Below are the code and all the weights of a small trained network. Each question names an input and a class and asks about switching units off, where a switched-off unit gives its printed mean instead of its output.

import numpy as np


def w(rows, s, z=0):
    codes = np.array(rows[::2]) - 128.0
    scale = np.full(codes.shape[1], s)
    scale[-1] = z or s
    return codes * scale


def norm(h):
    return h / np.sqrt((h * h).mean(-1, keepdims=True) + 1e-5)


def f(y):
    return np.maximum(y, 0)


def log_softmax(a):
    a = a - a.max(-1, keepdims=True)
    return a - np.log(np.exp(a).sum(-1, keepdims=True))


def net(x, mask):
    res = np.array(x, float).reshape(1, 5) / 4 @ E
    u = 0
    for l in range(4):
        y = f(norm(res) @ A[l][:, :-1].T + A[l][:, -1])
        res = res + np.where(mask[u : u + 5], y, B[l][:, -1]) @ B[l][:, :-1]
        u += 5
    return log_softmax(norm(res)[-1] @ U[:, :-1].T + U[:, -1])


A, B = {}, {}
E = w([
[114,253,166,142,5,85,202],'x0',
[88,106,136,133,130,79,181],'x1',
[122,139,146,44,244,126,88],'x2',
[217,81,175,23,89,46,73],'x3',
[161,112,66,122,50,93,68],'x4',
],0.003)
A[0] = w([
[187,94,152,107,155,7,72,35],'L0N0',
[112,9,94,167,151,113,135,133],'L0N1',
[127,165,177,111,86,140,146,24],'L0N2',
[180,209,238,109,97,70,173,175],'L0N3',
[84,64,104,111,3,117,182,1],'L0N4',
],0.0039,0.00095)
B[0] = w([
[94,75,160,70,165,87,143,218],'L0N0',
[119,163,160,172,27,132,133,209],'L0N1',
[192,120,18,133,79,93,130,168],'L0N2',
[169,108,3,167,140,202,156,253],'L0N3',
[132,162,187,167,80,192,147,195],'L0N4',
],0.0044,0.003)
A[1] = w([
[138,234,139,60,63,179,119,252],'L1N0',
[42,72,160,128,94,177,137,147],'L1N1',
[91,68,254,121,100,87,125,148],'L1N2',
[228,33,156,43,166,49,124,61],'L1N3',
[220,236,151,140,87,62,184,70],'L1N4',
],0.0041,0.0015)
B[1] = w([
[3,23,80,137,139,65,146,229],'L1N0',
[154,156,118,54,218,176,124,187],'L1N1',
[163,170,91,88,93,150,80,181],'L1N2',
[191,224,53,80,114,97,122,251],'L1N3',
[87,62,130,201,23,120,136,206],'L1N4',
],0.0053,0.0032)
A[2] = w([
[195,48,183,112,1,23,129,111],'L2N0',
[84,208,160,120,197,132,138,66],'L2N1',
[143,60,105,152,76,187,125,127],'L2N2',
[153,185,171,127,75,83,138,63],'L2N3',
[155,164,130,168,166,130,73,5],'L2N4',
],0.0042,0.0014)
B[2] = w([
[51,180,185,162,255,178,218,255],'L2N0',
[92,52,124,146,249,210,231,183],'L2N1',
[56,104,98,119,43,146,18,240],'L2N2',
[30,126,152,152,161,158,88,149],'L2N3',
[136,52,97,176,93,217,114,136],'L2N4',
],0.0037,0.0026)
A[3] = w([
[20,198,88,124,157,99,144,222],'L3N0',
[157,122,171,147,125,202,39,252],'L3N1',
[175,68,90,87,174,176,4,224],'L3N2',
[78,157,186,68,60,102,217,141],'L3N3',
[156,176,180,203,223,148,186,79],'L3N4',
],0.004,0.0014)
B[3] = w([
[218,50,183,114,161,136,84,253],'L3N0',
[99,124,113,127,66,74,239,185],'L3N1',
[136,183,129,150,71,75,206,245],'L3N2',
[176,253,113,184,89,237,67,188],'L3N3',
[102,29,248,50,236,77,158,175],'L3N4',
],0.0045,0.0034)
U = w([
[135,206,226,134,103,157,51,1],'0',
[80,65,187,124,246,167,195,166],'1',
[227,188,81,15,110,34,128,201],'2',
[75,80,147,151,109,72,1,7],'3',
[63,105,80,234,16,176,180,215],'4',
],0.009,0.0038)

Each question gives the input, the list of numbers given to net, and the class t.
The units are the neurons (one row each of A and B). Each row of codes is followed by its name. A weight is (code - 128) times the scale printed after its matrix; where a second scale follows, it is the last column's (A, B and U).
mask holds one flag per neuron, layer by layer. A switched-off neuron (its flag False) gives its mean, the last column of its row in B, instead of its output. The means were averaged over made-up inputs and are rounded, as every weight is.
A unit's drop is (log p(t) with every unit on - log p(t) with that unit switched off) / (log p(t) with every unit on - log p(t) with every unit switched off).
The circuit of an input: a set's keep is (log p(t) with only the set's units on - log p(t) with every unit switched off) / (log p(t) with every unit on - log p(t) with every unit switched off). Starting from the 12 units with the biggest drops (on a tie, the unit counted first), units are removed one at a time, each time the one whose removal leaves the highest keep (on an exact tie, the one counted first), for as long as the keep stays at least 0.8.
units of the circuit, in order: the units of the circuit, biggest drop first
unit that matters most: the unit with the biggest drop
top k neurons: the k neurons with the biggest drops, biggest first
top k neurons in layer l: the k neurons of layer l with the biggest drops, biggest first
drop when u is switched off: that unit's drop, to one decimal
input [-2,2,-7,-8,-2], class 1: top 2 neurons in layer 1 -> L1N1; L1N4
input [-6,7,-5,7,-7], class 2: unit that matters most -> L1N3
input [-4,-3,-1,1,2], class 2: top 3 neurons -> L0N3; L1N3; L0N0
input [2,-7,1,-2,4], class 3: units of the circuit, in order -> L1N0; L0N3; L3N0
input [6,1,-1,8,3], class 4: units of the circuit, in order -> L1N4; L2N0
input [-3,-8,1,-8,0], class 1: units of the circuit, in order -> L1N4; L0N3; L3N4
input [-2,-1,5,-7,5], class 1: top 2 neurons -> L1N4; L0N3
input [-4,-7,-3,2,-1], class 2: units of the circuit, in order -> L0N3; L1N3
input [7,4,1,-8,-8], class 1: top 2 neurons in layer 3 -> L3N4; L3N0
input [8,6,2,7,-4], class 4: top 2 neurons -> L1N4; L0N3
input [-2,1,-2,-1,-2], class 1: top 4 neurons -> L1N1; L1N4; L0N3; L0N2
input [-2,-2,-1,-4,0], class 1: top 3 neurons in layer 1 -> L1N4; L1N1; L1N2
input [3,3,-3,6,6], class 4: drop when L2N0 is switched off -> 0.1
input [5,0,8,-1,5], class 4: units of the circuit, in order -> L1N4
input [3,3,-4,7,-8], class 4: drop when L0N3 is switched off -> 0.2
input [7,-1,7,0,5], class 4: drop when L1N4 is switched off -> 0.2
input [-3,0,-7,-4,-7], class 1: drop when L3N4 is switched off -> 0.1
